Below are the code and all the weights of a small trained network. Each question names an input and a class and asks about switching units off, where a switched-off unit gives its printed mean instead of its output.

import numpy as np


def w(rows, s, z=0):
    codes = np.array(rows[::2]) - 128.0
    scale = np.full(codes.shape[1], s)
    scale[-1] = z or s
    return codes * scale


def f(y):
    return y / 2 * (1 + np.tanh(0.7978845608 * (y + 0.044715 * y**3)))


def log_softmax(a):
    a = a - a.max(-1, keepdims=True)
    return a - np.log(np.exp(a).sum(-1, keepdims=True))


def net(x, mask):
    res = np.array(x, float).reshape(1, 5) / 4 @ E
    y = f(res @ A[0][:, :-1].T + A[0][:, -1])
    res = res + np.where(mask, y, B[0][:, -1]) @ B[0][:, :-1]
    return log_softmax(res[-1] @ U[:, :-1].T + U[:, -1])


A, B = {}, {}
E = w([
[216,120,137,164,109,137,85,3,85,124,141,77],'x0',
[133,96,9,130,98,200,79,134,124,135,135,160],'x1',
[124,124,130,129,126,133,129,122,138,127,125,125],'x2',
[150,164,137,65,92,164,136,126,90,17,56,127],'x3',
[126,129,126,131,132,133,136,125,123,130,128,128],'x4',
],0.016)
A[0] = w([
[134,154,168,119,137,97,155,119,124,121,127,96,231],'n1',
[140,101,5,129,97,188,86,128,118,127,121,158,159],'n2',
[163,112,133,169,132,116,113,87,113,139,146,92,170],'n3',
[110,142,188,132,154,64,164,124,135,130,128,114,253],'n4',
[169,123,119,125,106,160,101,89,101,104,114,103,106],'n5',
[132,165,164,98,120,121,145,120,112,98,87,118,125],'n6',
[163,142,130,110,98,146,114,101,98,83,101,111,84],'n7',
[110,141,118,91,124,138,142,162,140,127,108,162,191],'n8',
[146,101,128,184,134,115,112,93,120,156,173,101,136],'n9',
[88,100,114,143,150,107,140,162,175,169,159,154,223],'n10',
[114,155,124,80,116,145,147,153,121,94,75,148,139],'n11',
[99,129,132,134,153,102,151,162,155,146,129,142,247],'n12',
[115,147,126,85,120,137,143,145,119,94,89,146,140],'n13',
[147,150,138,129,109,138,114,107,100,106,110,105,110],'n14',
],0.014,0.0061)
B[0] = w([
[154,184,162,126,150,103,91,151,159,97,69,118,177],'n1',
[80,1,107,126,120,138,163,106,81,171,243,127,251],'n2',
[168,152,137,156,74,44,111,142,156,182,105,89,192],'n3',
[86,165,250,107,147,94,155,169,107,129,123,66,197],'n4',
[139,91,155,102,135,100,168,98,94,152,164,49,195],'n5',
[167,149,94,122,149,173,114,127,146,53,78,137,176],'n6',
[142,116,167,73,168,137,178,96,85,101,119,74,189],'n7',
[30,124,93,156,112,170,142,163,142,98,135,187,182],'n8',
[136,154,120,191,62,54,88,155,186,197,143,135,190],'n9',
[85,120,124,90,215,172,108,39,80,145,188,146,210],'n10',
[93,115,120,180,80,118,183,195,147,88,104,145,188],'n11',
[11,126,175,81,181,163,121,142,95,115,159,117,189],'n12',
[107,118,124,169,79,131,153,184,157,65,106,128,177],'n13',
[149,129,158,88,182,126,149,98,128,110,113,86,168],'n14',
],0.009,0.027)
U = w([
[96,103,207,31,176,139,161,95,51,141,183,73,254],'0',
[99,112,31,90,197,206,45,40,113,154,174,244,111],'1',
[157,204,175,196,78,57,67,163,224,190,102,112,138],'2',
[171,88,17,206,29,93,77,98,161,198,177,137,65],'3',
[108,190,144,156,108,140,125,211,237,74,51,163,117],'4',
[104,76,29,193,1,157,179,171,138,107,139,183,6],'5',
[249,170,144,65,186,121,116,64,143,87,45,93,84],'6',
],0.007,0.0015)

Each question gives the input, the list of numbers given to net, and the class t.
The units are the neurons (one row each of A and B). Each row of codes is followed by its name. A weight is (code - 128) times the scale printed after its matrix; where a second scale follows, it is the last column's (A, B and U).
mask holds one flag per neuron, in row order. A switched-off neuron (its flag False) gives its mean, the last column of its row in B, instead of its output. The means were averaged over made-up inputs and are rounded, as every weight is.
A unit's drop is (log p(t) with every unit on - log p(t) with that unit switched off) / (log p(t) with every unit on - log p(t) with every unit switched off).
The circuit of an input: a set's keep is (log p(t) with only the set's units on - log p(t) with every unit switched off) / (log p(t) with every unit on - log p(t) with every unit switched off). Starting from the 12 units with the biggest drops (on a tie, the unit counted first), units are removed one at a time, each time the one whose removal leaves the highest keep (on an exact tie, the one counted first), for as long as the keep stays at least 0.8.
units of the circuit, in order: the units of the circuit, biggest drop first
most important unit: the unit with the biggest drop
k most important neurons: the k neurons with the biggest drops, biggest first
drop of u: that unit's drop, to one decimal
input [0,1,7,2,4], class 5: units of the circuit, in order : n10, n4
input [1,8,-5,-4,-8], class 3: units of the circuit, in order : n12
input [-2,-3,-7,1,5], class 4: units of the circuit, in order : n2, n5
input [3,0,-8,4,-6], class 6: units of the circuit, in order : n2, n12
input [4,-1,3,0,0], class 2: units of the circuit, in order : n2, n10
input [1,1,4,0,-7], class 3: units of the circuit, in order : n4, n12
input [8,4,-7,0,-4], class 3: 3 most important neurons : n9, n3, n4
input [1,-3,7,-8,5], class 2: 2 most important neurons : n9, n2
input [-3,1,-1,-1,5], class 1: 3 most important neurons : n4, n5, n7
input [6,-5,1,0,-2], class 2: 2 most important neurons : n9, n3
input [-2,1,0,-5,5], class 1: drop of n5 : 0.2
input [-3,0,-4,6,3], class 4: drop of n2 : 0.4
input [8,7,7,-2,8], class 3: drop of n10 : 0.0
input [-8,8,-7,0,-5], class 1: most important unit : n10
